Table B holds the same points as the rows below and some others, measured another way and shuffled. Each row below is followed by which row of B it is.
B:
1: [  21   99   34 -417 -243    7  457  149 -130  -66  109   -6 -110  265
  119  256  462  532 -262  129   73  -98 -262   -5   29  114 -207  200
 -193  -30  108   99  136  406]
2: [ -76  289   42 -151  -70  -19   77  385  -92 -139  200   85  158 -204
  -40  155  186  -89  104   45 -216  -39   24   32   46  294   32  -71
   74  -66   46  -82  -21   99]
3: [ 168  140  169  237   -1  132 -217 -255   97 -141  -69   68  145  -40
  -96 -124  -79   50  -70   66  199   30   26  -60 -132 -185  -21  311
    8  -12 -133  -92  142 -165]
4: [ 195 -201  375 -303   75 -539 -187    5  200 -377    9   11 -244 -859
   69   16  476 -203 -261  100 -676 -436   -9   42 -661 -120  160   81
  -90  -71  365 -378  383  -81]
5: [  84  221  242  511   -2   88 -257 -269  152 -294 -164  164  345 -227
 -312 -142  -61   27   62  362  170  153  115  -33 -133 -101  -37  571
  229  -57 -277 -151   29 -299]
6: [-143  576 -119  148  -83  398   22  389 -178   19  232  123  444  192
 -152   94 -206 -107  344  -51  205  250  108  -19  416  359   -6  -92
  185  -39 -226   67 -226   46]
7: [  62   42  272  -83  -77 -239   72   34   85 -334  -48   84   14 -394
  -84   79  418  174 -162  358 -234 -136  -71   24 -307   23  -42  367
   22  -65   81 -167  169   42]
8: [  97  316 -228 -118 -185  606  153  -70 -214  320  220  -39   82  901
  176   53 -238  344  -62 -429  664  144 -146 -126  450  -45 -196  -95
 -237   60 -151  255   24  219]
9: [ 100  -13  113 -301  -22 -205  -31   51   31 -132  166  -18 -125 -276
  114   87  280 -105 -148 -119 -331 -255  -25    0 -212   -9   43  -83
  -90  -59  218 -199  219    1]
10: [  39   29  383   20   41 -439 -133  126  173 -493  -53  131   81 -879
 -183   28  416 -171  -43  435 -563 -205   76   68 -494   87  128  322
  163 -107  124 -340  162 -145]
11: [ 113  209  111  288  -28  199 -204 -224   67 -107  -28   82  224   39
 -134 -101 -125   26   18   52  249   95   56  -64  -18 -120  -40  294
   74  -20 -190  -78   59 -181]
12: [ 127   32 -106 -393   66  -38 -276   95  -21  133  420 -107 -150 -111
  289   43  -46 -526  -12 -713 -364 -295   93  -40  -10  -23  166 -641
 -142  -39  283 -225  200 -111]
13: [-102  419  -37  337 -123  271    0    2  -48  -99   89  122  432  198
 -249   49  -58   55  206  173  262  261  104  -52  311  176 -121  301
  254  -85 -315  -18 -173 -120]
14: [ -18  298  -22  -33 -131  204  125  130 -106  -32  140   62  176  213
  -32  105   56  157   34    7  174   79  -40  -27  179  140 -103   98
   14  -31  -89   49  -21  114]
15: [ -62  202  127 -270 -175  -83  365  340 -104 -231   67   84   42 -104
  -37  231  461  348  -96  334 -119  -62 -150   40  -54  255 -108  244
  -22  -55   73   18   49  326]
16: [ -88  255  241 -155   44 -297  -41  585    5 -377  126  148  162 -831
 -127  126  304 -305  148  260 -619 -164   90   98 -284  369  199  -53
  163  -88  174 -236   32   53]
17: [ 180   67 -230 -264  -74  323 -107 -231  -85  332  355 -139 -128  612
  312   18 -178  -83 -115 -751  257 -101  -39 -127  277 -195  -67 -394
 -249   12   68   -5  172  -34]
18: [ 240 -191  108 -397  -46 -179  -37 -232   71  -37  132 -107 -317  -53
  265   39  293   64 -359 -283 -188 -339 -128  -48 -279 -251  -25  -48
 -274  -22  274 -164  374   20]
19: [  47  232   92  182 -116  191   44 -116    2 -132  -30   99  211  150
 -136    5   53  263  -32  210  286  122  -36  -52   52  -14 -137  406
   56  -25 -194   11   25   -9]
20: [  67   80   93 -161  -37  -93  -43   35   26 -121  133   16  -17 -175
   39   66  198  -60  -74  -64 -194 -150   -2  -16 -120   22   17   -4
  -33  -56  117 -149  148  -19]
21: [ 184 -172  181 -374  -52 -289   25 -134   91 -162   83  -56 -274 -245
  176   83  435   77 -330  -61 -308 -330 -119   -8 -351 -154  -29   82
 -196  -43  276 -208  339   38]
22: [-133  425  159  181 -205  159  335  255  -93 -303  -92  209  380   29
 -299  147  262  490   65  647  237  237  -87   24  105  301 -188  612
  173  -49 -251  111 -135  232]
23: [ 180 -292  312 -347   29 -614 -131 -149  225 -348   61  -35 -302 -721
  105   64  583 -178 -317   45 -712 -462  -15   26 -588 -157   79   92
  -64 -104  381 -425  391 -151]
24: [ 205   16   84 -108  -16   68 -145 -200   51   -6   85  -26  -78   33
  125  -52   16   13 -176 -225   61 -142  -45  -60 -141 -206   -5   15
 -167    8   72  -92  241  -48]
25: [ 165   85   42   69 -210  290  173 -423   -3    1  -77    9   24  601
    6    3  108  611 -283  105  582  103 -193 -107   95 -228 -296  528
 -154    9 -189  125  144   98]
26: [  36  340 -269  -72    1  412 -235   93 -141  289  427  -51  161  385
  153    2 -387 -405  203 -721  147   29  131  -91  408   70   75 -560
  -38  -12  -33  -32  -26 -113]
27: [ 119  -83   36 -570  -51 -231   53  127  -18  -29  283  -92 -283 -165
  281  156  365 -101 -228 -337 -403 -369  -91   -6 -184   -2   40 -308
 -227  -49  366 -169  278  128]
28: [ 148  226 -112  223  -20  416 -283 -340    1  164  165  -13  180  437
   21 -114 -358 -118   48 -409  408  110   89 -130  249 -189  -48  -33
  -14  -10 -201  -28   45 -247]
29: [  41  111  114 -142  -39 -109  -15  112   15 -170  122   33   27 -245
    4   78  223  -61  -41   21 -229 -123    3    5 -124   77   23   38
   12  -70   98 -154  115   -2]
30: [ 119  -20  193  175   -5 -190 -245 -349  201 -251   -2   35   73 -307
 -118  -51  186 -138  -87  104 -172  -92  107  -45 -221 -168  -25  321
  131 -107  -25 -306  163 -346]
31: [ 104   36   96   14  -38  -69 -129 -218   88 -120   94    4   32  -78
  -14    0  137  -58  -87  -50  -84  -88   37  -49  -88 -101  -38  153
   30  -69    7 -189  147 -178]
32: [ 170 -100  141 -307  -32 -209  -51 -109   72 -117  112  -46 -208 -203
  160   53  301  -17 -253 -143 -266 -286  -62  -25 -272 -135    5   -7
 -152  -54  236 -193  292   -4]
33: [ 168  -16 -125 -222 -141  155   28 -352  -18  173  211 -121 -150  527
  220   54   83  161 -241 -421  221 -106  -99 -109  149 -210 -173  -46
 -205  -27   55  -32  195   -4]
34: [ 280 -189  252   22   55 -225 -329 -470  234 -208  -41  -24 -142 -344
   37 -128  162 -114 -259  -67 -185 -248   25  -59 -429 -370   38  239
  -71  -44  117 -310  357 -306]
35: [-130  426  -77  212  -92  213  -20  163  -70  -81  189  102  406   84
 -195   90  -58 -127  262   30   85  192  142  -30  324  270  -44   65
  255  -95 -205  -60 -184 -108]
36: [ 205    4  -92 -216 -141  262   46 -353  -46  204  163 -103 -150  612
  240   21    7  266 -278 -414  370  -77 -150 -124  137 -260 -184   -2
 -283   16   22   49  230   63]
37: [-120  444  -32  -16  -85  180   79  422 -146  -74  215  105  312  -23
 -104  141   11  -70  234   34  -20  107   57    8  231  352   13  -71
  134  -58  -87   11 -136  105]
38: [  65  226 -167 -117   48  204 -295   69  -63  184  391  -52   72  124
  156    2 -254 -478  146 -656  -67  -82  152  -68  215   29  122 -530
  -33  -35   61 -137   55 -164]
39: [  64   60   69 -424  -60 -133  105  233  -51  -88  204  -14 -132 -168
  154  152  309    6 -137 -134 -282 -240  -90    9 -136   91   23 -154
 -140  -37  246  -97  181  182]
40: [ -80  134   69 -539  -79 -290  221  550 -101 -182  286   18  -87 -416
  119  276  485 -103  -27   -8 -575 -272  -57   69 -121  347   63 -252
  -43  -92  325 -147   97  263]
41: [ 208  -39   78  -53   37  -51 -313 -293  127  -34  137  -44  -73 -118
  104  -72    8 -228 -133 -317 -125 -193   58  -76 -168 -241   52  -69
  -77  -41   94 -242  250 -245]
42: [ -67  513 -283   13  -89  551  -32  221 -228  268  378   23  314  568
   38   70 -367 -142  271 -479  364  208   87  -76  574  217  -29 -362
   26   -6 -180  115 -165   42]
43: [  50  236 -153 -235  -65  249  -17  113 -122  168  321  -45   33  318
  165   83  -85 -112   22 -462   85  -50   -2  -64  245   62   -6 -338
 -112  -19   52   -2   52   65]
44: [  -7  203 -124 -423 -131  115  200  283 -175   96  329  -50  -45  238
  193  210  164   44  -41 -311  -49 -110  -92  -17  193  180  -52 -294
 -141  -24  145   31   65  246]
45: [ -73  174   11 -575  -95 -170  253  577 -146  -97  326    4  -77 -250
  161  281  393  -65  -19 -104 -448 -239  -84   55  -32  346   53 -325
  -94  -62  302  -76   77  316]
46: [  71   54  -28 -426  -55  -65   34  158  -68   21  296  -55 -147  -20
  216  138  218  -93 -113 -332 -245 -235  -51  -20  -28   59   19 -292
 -158  -37  240 -107  173  113]
47: [   1  310  -32  306  -90  269 -111 -186    7  -37   87   71  324  255
 -162  -21 -121    3  122    9  283  196   94  -74  248    7 -106  235
  172  -69 -262  -48  -70 -203]
48: [ 296 -248   57  -89  -59  -75 -201 -702  182   24   79 -126 -249  221
  175  -60  148   54 -369 -327   62 -223  -45 -120 -159 -465 -120  160
 -177  -49   89 -223  360 -281]
49: [ -58  193 -130 -513 -126   -1  223  408 -180   57  383  -45  -71   87
  198  266  265  -52  -12 -301 -246 -164  -68    9  173  278  -18 -380
 -104  -63  218  -28   38  259]
50: [  64  288  -15  231    6  269 -281 -106   14    1  141   52  254   74
  -79  -80 -251 -223  142 -209  158   92  137  -68  141  -28   37  -18
   92  -28 -161 -104    2 -231]
51: [ -19  310   64  108 -109  176   74   88  -59 -127   40  105  247   81
 -126   60   60  173   55  177  178  117  -14  -18   99  120  -89  258
   73  -36 -155   20  -28   63]
52: [-142  457   85  123    2   37  -76  472  -61 -240  152  165  398 -419
 -222   81   19 -283  321  180 -239   88  160   42   62  385  122  -20
  269  -77  -82 -124 -142  -42]
53: [  12  206  -39 -218 -104   82   96  177 -100   -2  217   -2   32  118
   85  128  130   25  -16 -162  -27  -55  -43  -19  115  132  -38 -109
  -57  -40   59  -21   55  124]
54: [  -4  224   33    1  -44   42  -49   91  -14 -104  162   46  162  -91
  -56   63   81 -106   70  -21  -88  -13   63  -14   50  119    3   22
   79  -67  -25 -119   12  -64]
55: [  15  -10  465  -42  -84 -493  168  111  151 -598 -201  161   35 -785
 -226  115  687  273 -198  785 -460 -176  -90   83 -552  102  -38  670
  121 -102  105 -235  178   74]
56: [  31  238   43   37 -159  191  158  -22  -60  -92   23   71  156  237
  -68   69  115  334  -65  153  272   86  -91  -38  101   41 -154  310
  -10  -26 -127   55   27  119]
57: [  39  208  163  198   48  -22 -273   20   88 -217   64  101  241 -383
 -153  -55  -26 -279  128   48 -164   -9  157   -5 -114   39  106   92
  174  -69  -61 -218   47 -241]
58: [  64  193   -1  -51  -52  114  -62   26  -30  -20  159   18   84   53
   29   34   13  -50    1 -160   22  -29   11  -41   59   21   -4  -42
  -21  -33   -2  -69   74  -19]
59: [   9  383 -125  244 -138  465   -7 -134  -97   94  124   52  314  547
  -99    1 -216  152  103 -111  509  252   23  -97  397   24 -161  161
   61  -27 -296   96  -98  -49]
60: [ -13  245   81  -44  -58   10   10  198  -29 -156  115   76  164 -177
  -64   90  131  -40   59   72 -112  -19   20    5   -9  159    8   58
   67  -58    0  -87   18   34]
61: [  59  -14  -61 -480 -105 -134  120   84  -61   19  315  -92 -202   50
  234  198  332  -33 -168 -323 -273 -262  -73  -16   11   48  -42 -252
 -155  -74  261 -137  184  106]
62: [ -87  433 -169  -90 -163  375  197  280 -218  102  256   49  238  432
    5  167  -50  133  135 -149  269  147  -26  -45  416  263 -103 -107
    4  -21 -117  138 -120  206]
63: [ 119  -56  434  135 -105 -298   90 -260  195 -493 -283  128   35 -419
 -215    5  511  444 -298  704  -77  -76 -124   12 -473 -139 -139  846
   54  -65  -36 -164  224  -23]
64: [-159  582  -64  290  -99  366   27  301 -131  -71  153  166  517  143
 -251   76 -166  -40  347  131  229  301  129  -19  384  344  -38  104
  264  -56 -299   50 -249  -17]
65: [ -32  300 -119 -237    5  114  -95  360 -124   79  376   -3   96  -47
  120  111  -70 -372  176 -436 -208  -92   95  -13  183  226  124 -495
  -10  -51  115  -97    0   21]
66: [-172  382   53 -300  -58  -81  181  737 -165 -192  261  118  182 -408
  -42  249  270 -158  195  107 -419  -71   21   79   35  510  113 -221
   93  -72  137  -64  -75  249]
67: [ 241 -164  196 -141  -83 -134   -8 -393  134 -140  -40  -38 -197   -7
   87   -8  311  264 -375   27   13 -211 -137  -59 -299 -306 -114  331
 -181  -29  112 -142  337  -37]
68: [ -45  207   59 -202  -52 -102   35  311  -48 -147  214   53   84 -271
   -4  148  222 -156   63  -15 -322 -111   37   26  -32  236   55 -123
   52  -84  117 -142   39   54]
69: [  92  284 -206   30   42  373 -363  -55  -63  256  371  -51  159  300
  130  -71 -428 -475  186 -709  147   14  175 -103  317  -45   92 -495
  -21  -15  -54  -96   12 -238]
70: [ -26  240  111  -31  -50  -35   15  207  -11 -201  107   94  170 -250
  -96   84  178  -47   60  138 -169  -26   39   13  -48  175   21   97
   99  -69    1 -115   21   16]
71: [  -7  358 -304 -214 -142  477   94  151 -232  317  397  -53  101  697
  183  127 -200   14   86 -559  349   79  -35  -89  517  132 -103 -384
 -128    5  -56  143  -56  162]
72: [ 204  -47  128   -2 -106   23  -17 -414   98  -98  -39  -19  -69  163
   36  -29  182  282 -284   29  186  -81  -95  -80 -138 -268 -146  368
 -116  -27  -17  -78  239  -64]

[ 430  -14  149  258 -250 -106   74 -258 -363  118   58  273  188  451
 -337  188 -104 -271  569 -177 -191 -494 -178  -28  624 -215 -303  342
 -135 -331  199 -140]	36
[ -88 -227 -103   98 -283   99 -215    4  312 -220 -239 -310 -249 -434
  541  -49   13  -20 -371  406   90  335  139  -41 -592   40  257   40
  -26  234 -438  265]	37
[-115  -85  -37   54 -105  -22   35  -80  -43   10   51  -51   55   69
  189    1  -17 -114  -59  -72 -167   96  158    3   64  -73  -71   48
  -57  -25 -122  -74]	69
[ 258 -231  -13  371 -643   42  -61 -162 -185 -166  -27   34  137  107
  299  184 -152 -270  205   21  -14 -131   12 -220  135 -286 -159  316
   -5  -21 -451  161]	8
[ 421 -240  290  307 -570  126 -139  -62  168 -239 -515   28 -243 -272
   89   17 -367   36  194  387  220 -234 -136 -262 -257  -95   61  194
 -269   -2 -203  155]	62
[ 123   -1   47   48 -111  122 -117    6   -4  -69 -177 -157 -175 -197
   66 -138   17    9 -227  299   14  111  -26   48 -340  101  177   34
 -144   -3  -64   24]	68
[  19  -87  132   28  -82   33  -35  -21  152  -45 -246  -74 -175 -163
   69 -109 -126   55  -74  183  -17   36   42   -4 -202   50   69   -8
 -205  -13   10  -51]	60
[-291 -222 -110   42 -164   -4  -49  -28  224 -116  -56 -206  -58 -185
  525  -13  -36  -68 -260   72  -82  310  283  -50 -255  -52   48   -6
   -2  168 -375   80]	51
[ 369  -58   99  215 -302   38  -93 -135 -132  -55 -149   21  -53   34
  -63   53  -54 -132  170  196   -7 -194 -151  -30   20  -58   -6  242
 -130 -121  -31   58]	43
[ -52    0  127  -45  135 -115  117 -100  -19  154   -7   73   14  181
 -160  -47  -68  -37  143 -140 -228  -98   79   94  263    0 -130   -2
 -193 -181  268 -266]	31
[ 377  213  135   77  -28  102    2  -72 -436  118   29   51   34  213
 -395 -115   63  -90   56   57 -135 -177 -208  118  130   51  -21  130
 -191 -271  279 -183]	12
[-248 -205   68  -73    3   54 -124   67  524 -150 -402 -278 -383 -510
  383 -195 -117  179 -376  377   75  322  200    2 -623  159  270 -162
 -194  206 -155   64]	52
[-414   85   26 -277  433  -25   98   57  136  162  -15 -174 -133  -89
   21 -286   70  123 -382  -26 -247  322  258  225 -184  212   94 -275
 -187  -15  248 -307]	10
[-351   29  -74 -195  302  -25    8   14  124   94   39 -214 -111  -97
  149 -192  137   29 -377   32 -213  338  220  213 -214  164  125 -164
  -87   27   90 -159]	55
[ -44 -356  225  109 -285   -9  -82  -24  580 -199 -544  -75 -350 -437
  332  -42 -370  147   28  327  149    6  136 -195 -371  -20  101   -7
 -270  144 -192   94]	22
[ 203  196  122   22   50   47  101  -74 -444  186  109   82  127  312
 -356 -104   30  -96   72 -132 -234 -140  -85  108  283   11 -120   64
 -178 -285  289 -293]	32
[ 101  365  137 -157  379   19  165  -38 -496  337  196   77  106  379
 -580 -234  147  -24  -32 -195 -334  -88  -83  297  315  159  -81  -69
 -222 -361  598 -472]	23
[-435 -167  109  -98  110 -156  202  -46  226  103  -51   29   31   68
  185  -79 -231   33   10 -276 -243   88  361  -35  199  -63 -183 -156
 -189  -26   35 -296]	11
[ 270  -37   81  181 -306  124  -88  -56 -137  -82 -144  -45  -62  -55
   35  -34  -59  -74  -19  200    8  -47  -75  -50 -133  -36   49  151
 -135  -57 -116   42]	53
[ 140   -9  -51  113 -244  172 -154   -6 -112 -123  -82 -215 -104 -181
  208  -98   89  -77 -304  298   14  196  -15   21 -390   41  176   89
  -38   42 -253  122]	65
[-524  -36  -70 -194  311 -152  176  -48   82  181  171  -78   79  136
  177  -97   36  -45 -178 -301 -363  255  375  145  170   11 -117 -167
  -72  -31   86 -309]	63
[-186 -326   11  140 -286  -87    4 -110  277 -110 -142  -38  -23  -91
  441  100 -207  -98   64  -14  -71   58  254 -153    4 -172  -91   82
  -72   93 -333   55]	59
[ 311  247  235   40   21   70  144  -65 -533  198   72  162  131  368
 -515 -137  -37  -60  165 -150 -208 -254 -153   95  360    6 -169   56
 -252 -356  388 -358]	21
[ -67   18   84  -67  118  -16   44  -37    6   93  -65  -39  -66   20
  -57 -127  -22   15  -65    8 -160   44   81  104   -1   63    2  -50
 -182  -99  169 -193]	7
[ 178  -51  276   79 -110   -6   48  -73   18   32 -247  110  -95   30
 -192  -69 -234   36  202   48  -52 -222  -44  -48   98  -22  -79   50
 -297 -161  185 -173]	58
[ -77  -81   82   16  -74   40    3  -13   82  -37 -144  -88  -90 -116
  144 -112  -99   19 -140   87  -70  109  123  -11 -154   17   38  -40
 -160    3  -70  -80]	54
[-227 -164  201  -42   67 -125  136  -58  267   63 -197   56  -81   -7
   51  -70 -267   63  107 -112 -153  -45  219  -36  116  -30 -122  -92
 -262  -66  125 -245]	50
[ 630   43   12  301 -467  235 -287  -86 -291 -170 -161 -130 -137 -135
  -39    3  123 -161  -72  509  140  -91 -332    8 -339   25  213  336
  -56  -66 -183  271]	49
